Below is a small trained network, with its code and all its weights. Each question gives an input and a target symbol and asks what happens when units are switched off, that is, made to give their printed mean instead of their output.

import numpy as np


def w(rows, s, z=0):
    codes = np.array(rows[::2]) - 128.0
    scale = np.full(codes.shape[1], s)
    scale[-1] = z or s
    return codes * scale


def norm(h):
    return h / np.sqrt((h * h).mean(-1, keepdims=True) + 1e-5)


def f(y):
    return y / 2 * (1 + np.tanh(0.7978845608 * (y + 0.044715 * y**3)))


def softmax(a):
    e = np.exp(a - a.max(-1, keepdims=True))
    return e / e.sum(-1, keepdims=True)


def log_softmax(a):
    a = a - a.max(-1, keepdims=True)
    return a - np.log(np.exp(a).sum(-1, keepdims=True))


def net(x, mask):
    ids = ['Ξδεζημπσφ'.index(c) for c in x.split()]
    T = len(ids)
    res = E[ids] + P[:T]
    u = 0
    for l in range(2):
        r = norm(res)
        for j in range(2):
            rows = slice(2 * j, 2 * j + 2)
            q, k, v = (r @ M[l][rows].T for M in (Q, K, V))
            z = softmax(np.where(np.tri(T) > 0, q @ k.T / 2**0.5, -1e9)) @ v
            o = O[l][rows]
            res = res + np.where(mask[u + j], z, o[:, -1]) @ o[:, :-1]
        u += 2
        y = f(norm(res) @ A[l][:, :-1].T + A[l][:, -1])
        res = res + np.where(mask[u : u + 12], y, B[l][:, -1]) @ B[l][:, :-1]
        u += 12
    return log_softmax(norm(res)[-1] @ U[:, :-1].T + U[:, -1])


Q, K, V, O, A, B = {}, {}, {}, {}, {}, {}
E = w([
[217,117,222],'Ξ',
[112,193,36],'δ',
[190,7,83],'ε',
[230,194,85],'ζ',
[66,166,53],'η',
[254,175,191],'μ',
[141,196,66],'π',
[80,174,67],'σ',
[178,188,58],'φ',
],0.0078)
P = w([
[60,4,196],'0',
[121,136,158],'1',
[121,146,150],'2',
[127,148,151],'3',
[140,157,156],'4',
[136,152,139],'5',
[139,155,138],'6',
[152,176,145],'7',
],0.0046)
Q[0] = w([
[108,9,182],'L0H0',
[191,254,172],'L0H0',
[116,121,27],'L0H1',
[65,44,100],'L0H1',
],0.006)
K[0] = w([
[103,255,115],'L0H0',
[100,61,151],'L0H0',
[171,91,241],'L0H1',
[151,225,154],'L0H1',
],0.0097)
V[0] = w([
[179,103,223],'L0H0',
[102,177,254],'L0H0',
[123,59,124],'L0H1',
[85,175,134],'L0H1',
],0.0074)
O[0] = w([
[188,182,78,253],'L0H0',
[120,3,95,117],'L0H0',
[112,167,169,112],'L0H1',
[235,74,151,74],'L0H1',
],0.005,0.0035)
A[0] = w([
[162,150,232,116],'L0N0',
[152,67,85,144],'L0N1',
[145,62,57,113],'L0N2',
[108,114,140,80],'L0N3',
[130,79,200,59],'L0N4',
[122,160,220,79],'L0N5',
[168,71,221,95],'L0N6',
[203,2,56,142],'L0N7',
[86,158,92,92],'L0N8',
[82,15,203,2],'L0N9',
[86,89,149,72],'L0N10',
[82,141,42,230],'L0N11',
],0.0084,0.0037)
B[0] = w([
[104,113,104,207],'L0N0',
[98,107,225,147],'L0N1',
[65,120,202,137],'L0N2',
[159,166,87,85],'L0N3',
[110,134,17,113],'L0N4',
[79,120,139,135],'L0N5',
[200,222,35,175],'L0N6',
[70,106,202,220],'L0N7',
[234,144,113,136],'L0N8',
[90,117,70,127],'L0N9',
[133,119,104,84],'L0N10',
[254,108,215,253],'L0N11',
],0.0053,0.003)
Q[1] = w([
[10,104,99],'L1H0',
[167,176,202],'L1H0',
[255,94,172],'L1H1',
[83,155,154],'L1H1',
],0.0089)
K[1] = w([
[131,218,123],'L1H0',
[124,78,149],'L1H0',
[6,186,166],'L1H1',
[154,97,119],'L1H1',
],0.015)
V[1] = w([
[223,199,136],'L1H0',
[121,178,181],'L1H0',
[201,1,148],'L1H1',
[232,151,55],'L1H1',
],0.009)
O[1] = w([
[45,99,175,254],'L1H0',
[130,100,255,162],'L1H0',
[194,56,60,143],'L1H1',
[91,98,50,238],'L1H1',
],0.0088,0.0045)
A[1] = w([
[162,119,144,68],'L1N0',
[130,102,126,107],'L1N1',
[121,148,114,109],'L1N2',
[200,180,44,191],'L1N3',
[134,113,141,166],'L1N4',
[8,146,129,1],'L1N5',
[190,151,106,95],'L1N6',
[96,137,136,80],'L1N7',
[62,145,131,93],'L1N8',
[132,83,120,108],'L1N9',
[149,71,61,3],'L1N10',
[109,174,185,127],'L1N11',
],0.012,0.0039)
B[1] = w([
[118,128,102,122],'L1N0',
[91,49,171,128],'L1N1',
[145,156,122,122],'L1N2',
[94,235,128,255],'L1N3',
[170,167,182,149],'L1N4',
[18,118,10,201],'L1N5',
[122,187,102,171],'L1N6',
[126,133,62,128],'L1N7',
[48,135,101,161],'L1N8',
[80,30,189,141],'L1N9',
[158,2,142,160],'L1N10',
[190,9,45,187],'L1N11',
],0.0048,0.0055)
U = w([
[194,99,11,94],'Ξ',
[178,131,202,146],'δ',
[130,150,130,67],'ε',
[36,151,86,192],'ζ',
[164,149,130,103],'η',
[193,24,113,151],'μ',
[133,168,185,155],'π',
[178,176,118,109],'σ',
[52,201,221,3],'φ',
],0.012,0.0047)

Each question gives the input, a string of symbols that net reads in full, and the target symbol t.
The units are the heads (2 rows each of Q, K, V and O) and the neurons (one row each of A and B). Each row of codes is followed by its name. A weight is (code - 128) times the scale printed after its matrix; where a second scale follows, it is the last column's (O, A, B and U).
mask holds one flag per unit, layer by layer, with each layer's heads first. A switched-off unit (its flag False) gives its mean, the last column of its rows in O or B, instead of its output. The means were averaged over made-up inputs and are rounded, as every weight is.
A unit's drop is (log p(t) with every unit on - log p(t) with that unit switched off) / (log p(t) with every unit on - log p(t) with every unit switched off).
The circuit of an input: a set's keep is (log p(t) with only the set's units on - log p(t) with every unit switched off) / (log p(t) with every unit on - log p(t) with every unit switched off). Starting from the 12 units with the biggest drops (on a tie, the unit counted first), units are removed one at a time, each time the one whose removal leaves the highest keep (on an exact tie, the one counted first), for as long as the keep stays at least 0.8.
units of the circuit, in order: the units of the circuit, biggest drop first
most important unit: the unit with the biggest drop
top k neurons: the k neurons with the biggest drops, biggest first
top k neurons in layer l: the k neurons of layer l with the biggest drops, biggest first
heads that matter: for each layer, one digit per head in row order, 1 if its drop is at least 0.15 and else 0, layers parted by /
input Ξ ζ Ξ ζ σ Ξ, target Ξ: units of the circuit, in order -> (L0H0, L0N11, L0N6)
input Ξ μ δ ζ ζ μ ζ μ, target Ξ: top 2 neurons -> (L0N6, L0N7)
input Ξ ζ μ μ, target Ξ: heads that matter -> 10 / 11
input μ δ Ξ ζ Ξ ζ ζ μ, target μ: top 2 neurons -> (L0N6, L0N11)
input φ ζ δ φ, target φ: units of the circuit, in order -> (L0H0, L1H0)
input Ξ δ σ ζ ζ ζ η, target Ξ: units of the circuit, in order -> (L0H0, L0N11, L0N8)
input μ Ξ σ, target μ: heads that matter -> 10 / 01
input ζ π μ ε, target ζ: heads that matter -> 10 / 00
input Ξ δ μ μ π δ, target Ξ: top 3 neurons in layer 0 -> (L0N11, L0N6, L0N7)
input Ξ δ φ, target Ξ: units of the circuit, in order -> (L0H0)
input Ξ Ξ ζ μ σ ζ σ, target Ξ: top 3 neurons -> (L0N7, L0N11, L0N6)
input μ η μ π ζ μ μ δ, target μ: top 2 neurons in layer 0 -> (L0N11, L0N6)
input Ξ ζ μ ζ μ η, target Ξ: top 4 neurons in layer 0 -> (L0N7, L0N11, L0N6, L0N9)
input ζ ζ μ μ μ, target ζ: most important unit -> L1H1
input φ μ φ ζ δ π σ, target φ: heads that matter -> 10 / 01
input Ξ η ζ μ ζ ζ π π, target Ξ: top 4 neurons -> (L0N11, L0N7, L0N6, L1N10)
input δ ζ ζ δ δ μ π, target δ: heads that matter -> 10 / 00
input φ μ φ ζ ζ ζ σ δ, target φ: top 3 neurons -> (L0N11, L0N6, L0N5)
input Ξ δ ζ δ φ σ, target Ξ: top 2 neurons in layer 0 -> (L0N11, L0N7)
input μ ζ φ φ δ φ, target μ: top 2 neurons -> (L0N11, L0N6)
input μ ζ ζ Ξ, target μ: top 2 neurons in layer 0 -> (L0N7, L0N1)
input δ ζ σ, target δ: top 2 neurons in layer 0 -> (L0N6, L0N11)
input φ ζ μ, target φ: most important unit -> L0H0
input μ φ σ ζ δ ζ μ δ, target μ: heads that matter -> 10 / 10
